(in the rows, 128 means zero)
Rows, each with its class:
[159 156 157  88 139  70  98 145 185 144 141 119 155  94 115 132  96 124
 137 126 160 110 136 143 218 106 126 143 131 173 154 121 123 165 129  80
  54 128 106 120  94  79 113  92 137 130 133 145 112 149]
[64]
[145 152 144  28 137  76  68 141  81 109 121 118 108 102 110 100 131 134
 171 142 104 117 114 128 230  85 154 141 116 141 134  96 105 113 133   9
 127 112 115 116 110  83 118  79 127 157 135 107 118 139]
[53]
[152 137  87  99  85 107  88 137 193 124  92 122 126 121 128  82  99 127
 215 134 110 118  93 127 153 132 135 152 104 148 135 117 123 119 111  42
  96 151 150 107 137 122  91 107 133 165 136 126 126 135]
[53]
[144 132 159 102 180 125 122 150 163 166 151  95 144 125 133 175  98 130
  48 115 118  90 122 126 162 109 126 153 128 181 111 122 107 116 115  90
  88 148 104 111 114  73 117 124 110 143 154 137 118 144]
[64]
[136 140 142 101 114  94  98 138 137 131 116 101 135  88 117 134 115 109
 164 109 126 121 145 136 180 120 165 135 141 116 162 140 122  90 147  38
  24 129 124 132 140 126 119  97 126 149 135 104 114 167]
[53]
[131 135 133  87 211  82  93 181 133 128 122  97 162 123 115 125  92 126
 132 109  99 105 118 136 191 140 163 139 130 127 111 135 107  84 128  64
 158 136 152 110 171 100 108 135 137 167 138 103 113 203]
[55]
[157 130 158 104 130 125  88 130 159 160 117 141 147  96  98 107 111 120
 159 122 162 123 127 136 169 119 133 152 141 116 183 127 122 136 123  81
  41 117 149 116  87 112 109 102 106 168 150 123 112 123]
[65]
[139 127 128 110 104  93 117 125 113 133 122 119 141 120  98 110 124 136
 153 173 106 133 125 181 156  77 142 125 133 133 114 130 108 113 111  70
  99 142 119 130 122 119 147 112 118 148 143  74 126 159]
[53]
[133 151 142  56 179 106  80 141 106 130 125 108 118 114 128 121 135 119
 174 118  96 110 112 126 186 152 147 137 106 169 110 133 110 132 133  78
 151 136 136 134 124  68 129 111 134 168 109 119 132 142]
[53]
[172 141 125 111  93 105 104 149 145 144 129 116 138 111 122 111 136 100
 149 133 148 128 133 120 177 137 159 125 129 129 168 134 123 177 149  43
 121 117 134 135  49 139 135  98 144 110 119 104 115 139]
[53]
[149 122 124 105 146 112  97 135 103 148 129 132 137 100 120  93 110 137
 167 116 129 128 151 112 186 129 171 139 114 116 143 146 121 125 133  59
  96 122 127 116 105 113 129  88 143 138 137 100 117 128]
[53]
[141 124 129 114 144  87 138 139 198 158 140 115 158 103 106 142  76 107
 122 121 131 117 156 114 171 124 112 142 146 125 119 113 120 138 122 109
  33 127 110 111 122 113 117 151 112 120 149 190  84 148]
[64]
[133 123 126  94 150 103  91 149 133 118 111 119 127 116 109 105 100 121
 172 118 113 116 106 137 162 130 153 142 110 126 128 138 106  80 139  34
 104 146 135  97 140  99 117 105 116 165 139 103 162 107]
[55]
[125 156 252 125 132  66 127 146  83 143 151  98 133 144 123 140 130 138
 105 113 116 127 152 105 178 108 153 128 107 153 141 104 131 117  92  96
  55 146 120 123  86 113  58  70  98 126 144 138 127 131]
[64]
[128 129 142 111 186 115  87 106 153 127 101 114 154  93 112  89  72 108
 170 131 115 111 128 131 166 136 157 130 121 140 139 135 118 111 143  26
  81 129 127 145 164 120 135  85 110 131 148 106 131 147]
[53]
[132 157 177 146  86  51  92 124  57 128 164 108 112 174 162 112 157 139
 132 158 107 142 125 113 138 132 161  95  77 168  70 102 100 143  88  59
 139 167 146 118 102 131 132  69 136 137 146  98  99 151]
[53]
[153 124  65  92 131 121  89 153 194 138 108 152 148  97 120 104 118 132
 189 120 204 120  84 130 149 108 106 158 123 160 144 119 109 154 130 135
  90 115 140 125 114 127 122 123 120 120 109 135 115 134]
[60]
[143 154 112  76 145  81 115 136 118 124 133 109 138 113 105 101 118 128
 111 132 100  88 124 130 230 125 150 147 124 138 116 162 122 133 144  55
 137 120  92 124 124 110 120 121 152 136 136 119 114 150]
[53]
[131 115 139 130 129  87 106 139 114 153 131 126 153 102 100 107  97 133
 154 115 141  97 153 127 188 114 177 131 141  92 166 125 118 108 121  85
  27 123 113 114 111 122 106  98 104 128 129 107  78 114]
[51]
[152 121  78  99 125 127 102 156 166 120  83 133 136 124 120  88 100 124
 229 139 133 141  87 153 120 105 115 157  99 163 115 105 113 101  64  98
  76 145 165 107 141 164  98 106 109 178 134  83 110 142]
[60]
